Below is a small trained network, with its code and all its weights. Each question gives an input and a target symbol and asks what happens when units are switched off, that is, made to give their printed mean instead of their output.

import numpy as np


def w(rows, s, z=0):
    codes = np.array(rows[::2]) - 128.0
    scale = np.full(codes.shape[1], s)
    scale[-1] = z or s
    return codes * scale


def norm(h):
    return h / np.sqrt((h * h).mean(-1, keepdims=True) + 1e-5)


def f(y):
    return np.maximum(y, 0)


def softmax(a):
    e = np.exp(a - a.max(-1, keepdims=True))
    return e / e.sum(-1, keepdims=True)


def log_softmax(a):
    a = a - a.max(-1, keepdims=True)
    return a - np.log(np.exp(a).sum(-1, keepdims=True))


def net(x, mask):
    ids = ['αβδεζηθλμπστφψω'.index(c) for c in x.split()]
    T = len(ids)
    res = E[ids] + P[:T]
    u = 0
    for l in range(2):
        r = norm(res)
        for j in range(2):
            rows = slice(4 * j, 4 * j + 4)
            q, k, v = (r @ M[l][rows].T for M in (Q, K, V))
            z = softmax(np.where(np.tri(T) > 0, q @ k.T / 4**0.5, -1e9)) @ v
            o = O[l][rows]
            res = res + np.where(mask[u + j], z, o[:, -1]) @ o[:, :-1]
        u += 2
        y = f(norm(res) @ A[l][:, :-1].T + A[l][:, -1])
        res = res + np.where(mask[u : u + 16], y, B[l][:, -1]) @ B[l][:, :-1]
        u += 16
    return log_softmax(norm(res)[-1] @ U[:, :-1].T + U[:, -1])


Q, K, V, O, A, B = {}, {}, {}, {}, {}, {}
E = w([
[190,133,93,108,143,138],'α',
[134,98,96,58,67,118],'β',
[147,57,147,88,100,24],'δ',
[156,100,156,12,112,193],'ε',
[157,76,158,171,104,181],'ζ',
[170,200,95,153,121,164],'η',
[137,130,197,88,108,105],'θ',
[124,143,107,37,225,151],'λ',
[160,185,152,149,93,131],'μ',
[155,116,95,210,161,69],'π',
[111,166,126,130,143,92],'σ',
[81,155,146,74,112,149],'τ',
[96,174,89,97,190,195],'φ',
[63,132,126,152,128,5],'ψ',
[220,116,126,115,211,143],'ω',
],0.022)
P = w([
[3,93,187,148,162,171],'0',
[48,147,225,151,181,164],'1',
[84,151,220,147,155,134],'2',
[61,144,225,153,160,120],'3',
[87,134,223,191,149,140],'4',
[115,159,227,141,148,49],'5',
],0.0025)
Q[0] = w([
[164,172,116,65,51,84],'0.h0',
[94,57,177,56,38,148],'0.h0',
[150,173,152,125,5,195],'0.h0',
[227,91,144,190,122,95],'0.h0',
[124,117,187,186,159,130],'0.h1',
[150,123,7,168,99,151],'0.h1',
[143,113,110,121,171,145],'0.h1',
[66,110,114,131,131,176],'0.h1',
],0.019)
K[0] = w([
[185,179,196,122,18,66],'0.h0',
[105,36,213,44,44,111],'0.h0',
[141,175,169,132,43,225],'0.h0',
[204,50,119,233,89,127],'0.h0',
[131,110,215,175,170,141],'0.h1',
[133,98,4,192,98,142],'0.h1',
[150,116,108,127,164,155],'0.h1',
[60,84,98,113,128,199],'0.h1',
],0.017)
V[0] = w([
[133,114,167,143,178,96],'0.h0',
[127,124,129,116,106,138],'0.h0',
[140,92,190,72,124,136],'0.h0',
[124,113,87,96,27,182],'0.h0',
[134,113,108,135,120,140],'0.h1',
[156,92,137,133,134,150],'0.h1',
[127,91,1,167,104,194],'0.h1',
[157,126,250,93,160,77],'0.h1',
],0.0086)
O[0] = w([
[155,112,113,153,173,147,131],'0.h0',
[112,137,149,113,127,117,148],'0.h0',
[97,152,196,107,201,131,245],'0.h0',
[95,152,176,54,47,90,159],'0.h0',
[154,151,125,120,143,94,112],'0.h1',
[195,130,133,123,142,112,137],'0.h1',
[202,217,103,73,141,1,4],'0.h1',
[112,29,165,171,119,247,253],'0.h1',
],0.006,0.003)
A[0] = w([
[181,100,173,166,52,153,97],'0.n0',
[90,137,73,51,156,71,106],'0.n1',
[77,206,124,32,183,185,103],'0.n2',
[77,139,84,146,107,188,84],'0.n3',
[79,103,187,65,188,111,134],'0.n4',
[82,222,67,130,128,165,63],'0.n5',
[4,141,129,184,133,60,107],'0.n6',
[213,157,48,117,71,159,38],'0.n7',
[129,165,152,93,192,78,136],'0.n8',
[75,216,167,167,156,161,162],'0.n9',
[107,101,78,68,70,104,2],'0.n10',
[86,62,79,171,114,84,149],'0.n11',
[135,154,120,135,49,123,59],'0.n12',
[6,207,208,183,152,108,196],'0.n13',
[204,93,94,63,186,111,72],'0.n14',
[105,136,67,187,111,165,135],'0.n15',
],0.011,0.0031)
B[0] = w([
[4,98,193,171,115,110,197],'0.n0',
[88,146,47,168,172,211,202],'0.n1',
[124,3,120,89,118,49,254],'0.n2',
[114,175,81,126,150,178,166],'0.n3',
[120,38,169,133,59,143,237],'0.n4',
[228,103,127,131,73,156,163],'0.n5',
[128,217,192,77,132,34,182],'0.n6',
[159,163,192,72,124,68,156],'0.n7',
[79,136,89,135,97,157,172],'0.n8',
[120,125,60,104,64,180,186],'0.n9',
[70,70,57,197,114,139,177],'0.n10',
[65,92,128,118,86,38,189],'0.n11',
[110,91,122,170,66,97,156],'0.n12',
[131,219,144,135,30,205,206],'0.n13',
[103,128,123,138,223,210,180],'0.n14',
[130,122,110,173,124,90,173],'0.n15',
],0.013,0.0069)
Q[1] = w([
[157,118,118,26,41,123],'1.h0',
[53,75,115,216,16,6],'1.h0',
[119,102,120,80,152,167],'1.h0',
[183,117,64,161,131,117],'1.h0',
[203,181,130,115,181,143],'1.h1',
[75,84,88,108,59,73],'1.h1',
[183,179,135,73,117,116],'1.h1',
[174,125,100,128,150,105],'1.h1',
],0.015)
K[1] = w([
[116,141,92,58,50,137],'1.h0',
[239,96,110,222,16,2],'1.h0',
[107,103,125,129,120,192],'1.h0',
[148,110,75,112,179,129],'1.h0',
[57,148,115,69,160,148],'1.h1',
[180,103,131,146,124,41],'1.h1',
[87,151,90,73,121,89],'1.h1',
[81,121,126,94,183,136],'1.h1',
],0.016)
V[1] = w([
[2,158,146,112,103,102],'1.h0',
[99,143,168,57,96,170],'1.h0',
[155,131,132,153,128,139],'1.h0',
[92,120,126,78,117,125],'1.h0',
[187,119,118,145,88,109],'1.h1',
[138,133,79,202,190,60],'1.h1',
[163,122,101,203,124,138],'1.h1',
[246,118,135,145,47,102],'1.h1',
],0.008)
O[1] = w([
[64,173,134,76,182,95,252],'1.h0',
[167,153,156,64,148,158,143],'1.h0',
[146,119,105,154,131,139,100],'1.h0',
[117,136,161,71,128,120,174],'1.h0',
[192,108,102,108,111,151,128],'1.h1',
[254,168,156,192,205,115,115],'1.h1',
[184,111,112,183,146,143,125],'1.h1',
[219,90,71,78,68,175,115],'1.h1',
],0.0068,0.0039)
A[1] = w([
[172,116,167,13,115,173,30],'1.n0',
[185,119,128,72,116,145,47],'1.n1',
[121,85,48,158,134,103,165],'1.n2',
[15,147,110,173,94,123,79],'1.n3',
[159,164,118,221,131,202,77],'1.n4',
[165,115,176,100,150,68,131],'1.n5',
[188,161,94,179,218,87,127],'1.n6',
[173,128,94,201,83,119,79],'1.n7',
[165,133,121,154,136,94,56],'1.n8',
[152,191,138,87,153,111,244],'1.n9',
[136,74,123,114,61,86,8],'1.n10',
[87,86,113,165,162,89,145],'1.n11',
[135,251,116,176,58,142,38],'1.n12',
[170,72,58,143,190,100,109],'1.n13',
[91,121,53,39,186,119,13],'1.n14',
[141,136,55,113,188,183,209],'1.n15',
],0.013,0.0018)
B[1] = w([
[146,189,196,179,184,106,184],'1.n0',
[173,162,157,158,130,102,151],'1.n1',
[90,145,95,182,100,97,199],'1.n2',
[186,182,99,85,204,149,254],'1.n3',
[153,90,61,67,175,163,159],'1.n4',
[142,94,117,145,88,148,151],'1.n5',
[127,252,108,131,80,146,169],'1.n6',
[90,75,154,161,168,94,168],'1.n7',
[89,151,142,112,116,112,143],'1.n8',
[146,104,179,125,82,175,145],'1.n9',
[192,105,72,110,151,128,204],'1.n10',
[103,135,111,146,171,77,196],'1.n11',
[217,84,100,132,156,75,173],'1.n12',
[115,151,176,192,100,97,179],'1.n13',
[52,119,99,109,77,156,179],'1.n14',
[155,109,193,166,59,130,171],'1.n15',
],0.018,0.0096)
U = w([
[159,129,18,42,167,151,102],'α',
[211,167,78,132,186,199,56],'β',
[103,181,170,195,97,252,3],'δ',
[82,151,31,173,54,78,175],'ε',
[170,226,123,69,59,205,98],'ζ',
[130,109,196,39,88,182,185],'η',
[230,74,84,150,3,136,113],'θ',
[106,219,169,144,162,25,163],'λ',
[136,235,172,66,26,112,127],'μ',
[38,104,155,165,191,195,161],'π',
[215,127,143,251,148,82,232],'σ',
[133,73,195,60,217,84,173],'τ',
[60,29,193,109,76,61,43],'φ',
[235,186,106,69,144,41,84],'ψ',
[64,49,71,113,118,54,120],'ω',
],0.011,0.004)

Each question gives the input, a string of symbols that net reads in full, and the target symbol t.
The units are the heads (4 rows each of Q, K, V and O) and the neurons (one row each of A and B). Each row of codes is followed by its name. A weight is (code - 128) times the scale printed after its matrix; where a second scale follows, it is the last column's (O, A, B and U).
mask holds one flag per unit, layer by layer, with each layer's heads first. A switched-off unit (its flag False) gives its mean, the last column of its rows in O or B, instead of its output. The means were averaged over made-up inputs and are rounded, as every weight is.
A unit's drop is (log p(t) with every unit on - log p(t) with that unit switched off) / (log p(t) with every unit on - log p(t) with every unit switched off).
The circuit of an input: a set's keep is (log p(t) with only the set's units on - log p(t) with every unit switched off) / (log p(t) with every unit on - log p(t) with every unit switched off). Starting from the 12 units with the biggest drops (on a tie, the unit counted first), units are removed one at a time, each time the one whose removal leaves the highest keep (on an exact tie, the one counted first), for as long as the keep stays at least 0.8.
circuit, biggest first: the units of the circuit, biggest drop first
most important unit: the unit with the biggest drop
top k neurons: the k neurons with the biggest drops, biggest first
top k neurons in layer l: the k neurons of layer l with the biggest drops, biggest first
which heads matter: for each layer, one digit per head in row order, 1 if its drop is at least 0.15 and else 0, layers parted by /
drop when u is switched off: that unit's drop, to one decimal
input η β λ, target φ: circuit, biggest first => (0.n2 1.n3)
input β ψ β ε λ, target φ: most important unit => 0.n2
input σ ζ μ ψ λ σ, target ψ: which heads matter => 10 / 00
input φ β σ η ε, target θ: top 4 neurons in layer 0 => (0.n2 0.n5 0.n4 0.n6)
input μ ζ π σ ψ, target σ: which heads matter => 11 / 11
input β ζ ψ μ, target β: which heads matter => 01 / 00
input ψ ζ ζ ε η β, target θ: circuit, biggest first => (1.h1 0.n5)
input ζ ζ β φ, target θ: top 2 neurons => (0.n5 1.n15)
input λ μ β ζ β α, target ζ: top 2 neurons => (0.n2 1.n6)
input ε λ β π, target λ: top 2 neurons in layer 0 => (0.n4 0.n2)
input ψ α ε, target τ: circuit, biggest first => (1.n0 1.n6)
input θ β β σ, target π: which heads matter => 11 / 01
input σ η α, target μ: which heads matter => 01 / 00
input β δ β δ ψ ε, target φ: top 3 neurons => (1.n3 0.n2 0.n13)
input λ σ μ σ β β, target α: top neuron in layer 1 => (1.n3)
input η θ δ φ λ ζ, target π: which heads matter => 01 / 00
input σ ζ ψ λ σ ε, target φ: top 4 neurons => (1.n3 0.n2 0.n13 0.n4)
input α α τ, target μ: top 2 neurons in layer 1 => (1.n0 1.n4)
input σ τ β π β μ, target β: top 2 neurons in layer 1 => (1.n4 1.n3)
input β ζ π, target λ: top neuron => (1.n6)
input λ θ ε β β ζ, target π: top 2 neurons => (0.n0 0.n2)
input η σ ψ, target ψ: top 2 neurons => (0.n6 1.n12)
input σ η η ε ω φ, target θ: drop when 0.n5 is switched off => 0.2
input λ β ψ ζ σ ε, target τ: drop when 1.n2 is switched off => 0.2
input φ ψ β μ β, target α: drop when 1.n5 is switched off => 0.0
input ζ θ ε, target π: drop when 1.h1 is switched off => 0.1
